Below are the code and all the weights of a small trained network. Each question names an input and a target symbol and asks about switching units off, where a switched-off unit gives its printed mean instead of its output.

import numpy as np


def w(rows, s, z=0):
    codes = np.array(rows[::2]) - 128.0
    scale = np.full(codes.shape[1], s)
    scale[-1] = z or s
    return codes * scale


def norm(h):
    return h / np.sqrt((h * h).mean(-1, keepdims=True) + 1e-5)


def f(y):
    return y / 2 * (1 + np.tanh(0.7978845608 * (y + 0.044715 * y**3)))


def softmax(a):
    e = np.exp(a - a.max(-1, keepdims=True))
    return e / e.sum(-1, keepdims=True)


def log_softmax(a):
    a = a - a.max(-1, keepdims=True)
    return a - np.log(np.exp(a).sum(-1, keepdims=True))


def net(x, mask):
    ids = ['αζηλμφ'.index(c) for c in x.split()]
    T = len(ids)
    res = E[ids] + P[:T]
    u = 0
    for l in range(2):
        r = norm(res)
        for j in range(2):
            rows = slice(2 * j, 2 * j + 2)
            q, k, v = (r @ M[l][rows].T for M in (Q, K, V))
            z = softmax(np.where(np.tri(T) > 0, q @ k.T / 2**0.5, -1e9)) @ v
            o = O[l][rows]
            res = res + np.where(mask[u + j], z, o[:, -1]) @ o[:, :-1]
        u += 2
        y = f(norm(res) @ A[l][:, :-1].T + A[l][:, -1])
        res = res + np.where(mask[u : u + 4], y, B[l][:, -1]) @ B[l][:, :-1]
        u += 4
    return log_softmax(norm(res)[-1] @ U[:, :-1].T + U[:, -1])


Q, K, V, O, A, B = {}, {}, {}, {}, {}, {}
E = w([
[161,199,188,228,60],'α',
[104,195,45,188,166],'ζ',
[247,124,147,101,126],'η',
[173,163,109,160,218],'λ',
[147,109,250,81,194],'μ',
[149,99,92,219,98],'φ',
],0.018)
P = w([
[231,211,61,197,95],'0',
[121,150,196,235,126],'1',
[179,180,46,150,57],'2',
[92,102,180,207,123],'3',
[149,156,36,129,50],'4',
[85,57,164,178,140],'5',
[124,121,24,119,53],'6',
[74,13,148,149,167],'7',
[108,85,14,101,46],'8',
[73,2,153,150,184],'9',
],0.0076)
Q[0] = w([
[99,199,98,39,41],'L0H1',
[38,188,100,30,53],'L0H1',
[195,64,158,253,211],'L0H2',
[140,133,223,147,208],'L0H2',
],0.023)
K[0] = w([
[250,197,219,91,110],'L0H1',
[223,210,197,182,185],'L0H1',
[21,46,73,58,78],'L0H2',
[74,97,118,78,171],'L0H2',
],0.018)
V[0] = w([
[102,175,91,138,125],'L0H1',
[127,2,102,141,56],'L0H1',
[84,110,90,92,148],'L0H2',
[227,195,215,124,202],'L0H2',
],0.0078)
O[0] = w([
[57,96,95,59,194,213],'L0H1',
[219,3,135,207,79,116],'L0H1',
[80,182,114,129,205,14],'L0H2',
[59,110,201,34,52,252],'L0H2',
],0.0052,0.0032)
A[0] = w([
[54,115,192,228,134,4],'L0N1',
[237,129,88,33,149,73],'L0N2',
[152,195,4,130,110,149],'L0N3',
[88,59,122,189,129,72],'L0N4',
],0.015,0.0015)
B[0] = w([
[160,231,179,108,230,196],'L0N1',
[150,186,184,163,240,197],'L0N2',
[77,13,43,175,2,255],'L0N3',
[199,125,177,61,136,177],'L0N4',
],0.013,0.0079)
Q[1] = w([
[50,91,23,154,136],'L1H1',
[98,115,198,250,73],'L1H1',
[229,169,19,183,135],'L1H2',
[157,56,179,154,184],'L1H2',
],0.021)
K[1] = w([
[92,83,46,120,89],'L1H1',
[126,106,185,254,86],'L1H1',
[247,169,8,183,104],'L1H2',
[143,35,143,66,163],'L1H2',
],0.022)
V[1] = w([
[97,87,79,142,82],'L1H1',
[168,130,98,46,179],'L1H1',
[45,52,252,143,120],'L1H2',
[175,82,117,73,117],'L1H2',
],0.022)
O[1] = w([
[164,150,135,86,196,3],'L1H1',
[100,90,124,157,133,24],'L1H1',
[132,195,188,4,111,254],'L1H2',
[113,80,170,134,146,147],'L1H2',
],0.018,0.0047)
A[1] = w([
[94,158,129,154,94,2],'L1N1',
[118,123,102,164,126,106],'L1N2',
[87,163,124,146,252,51],'L1N3',
[149,103,107,107,126,5],'L1N4',
],0.037,0.0018)
B[1] = w([
[145,105,107,110,155,198],'L1N1',
[109,152,157,113,104,254],'L1N2',
[81,168,140,157,253,244],'L1N3',
[99,114,129,111,154,177],'L1N4',
],0.04,0.0094)
U = w([
[212,186,100,141,93,124],'α',
[39,180,148,168,202,167],'ζ',
[188,5,151,87,145,130],'η',
[13,103,55,107,64,2],'λ',
[114,145,235,32,91,162],'μ',
[98,82,200,232,62,224],'φ',
],0.011,0.0016)

Each question gives the input, a string of symbols that net reads in full, and the target symbol t.
The units are the heads (2 rows each of Q, K, V and O) and the neurons (one row each of A and B). Each row of codes is followed by its name. A weight is (code - 128) times the scale printed after its matrix; where a second scale follows, it is the last column's (O, A, B and U).
mask holds one flag per unit, layer by layer, with each layer's heads first. A switched-off unit (its flag False) gives its mean, the last column of its rows in O or B, instead of its output. The means were averaged over made-up inputs and are rounded, as every weight is.
A unit's drop is (log p(t) with every unit on - log p(t) with that unit switched off) / (log p(t) with every unit on - log p(t) with every unit switched off).
The circuit of an input: a set's keep is (log p(t) with only the set's units on - log p(t) with every unit switched off) / (log p(t) with every unit on - log p(t) with every unit switched off). Starting from all 12 units, units are removed one at a time, each time the one whose removal leaves the highest keep (on an exact tie, the one counted first), for as long as the keep stays at least 0.8.
units of the circuit, in order: the units of the circuit, biggest drop first
k most important neurons: the k neurons with the biggest drops, biggest first
heads that matter: for each layer, one digit per head in row order, 1 if its drop is at least 0.15 and else 0, layers parted by /
drop when u is switched off: that unit's drop, to one decimal
input α λ α α ζ ζ α φ μ α, target μ: units of the circuit, in order -> L1H2
input η μ α α, target μ: units of the circuit, in order -> L0H2, L1H2
input α ζ α, target α: units of the circuit, in order -> L1N3, L1H1, L1H2
input ζ λ ζ λ μ λ φ λ, target φ: units of the circuit, in order -> L0N3, L1H1, L1N3
input λ α λ λ, target λ: heads that matter -> 01 / 11
input φ η λ φ ζ α λ φ η, target φ: heads that matter -> 00 / 10
input η ζ μ ζ μ η, target μ: heads that matter -> 01 / 11
input λ λ ζ ζ φ, target η: 2 most important neurons -> L1N3, L0N4
input α ζ η α φ α, target φ: heads that matter -> 00 / 11
input ζ ζ μ φ φ α μ λ λ η, target μ: heads that matter -> 01 / 01
input η α λ η, target η: 3 most important neurons -> L1N1, L0N3, L1N3
input μ μ ζ λ ζ φ ζ φ, target φ: 2 most important neurons -> L0N3, L1N3
input φ φ μ λ, target μ: drop when L1N1 is switched off -> 0.0
input λ η μ η ζ μ ζ, target λ: units of the circuit, in order -> L0N3
input η λ α λ, target λ: drop when L1N3 is switched off -> 0.6
input η η μ λ φ η λ α, target φ: drop when L1H2 is switched off -> 0.4
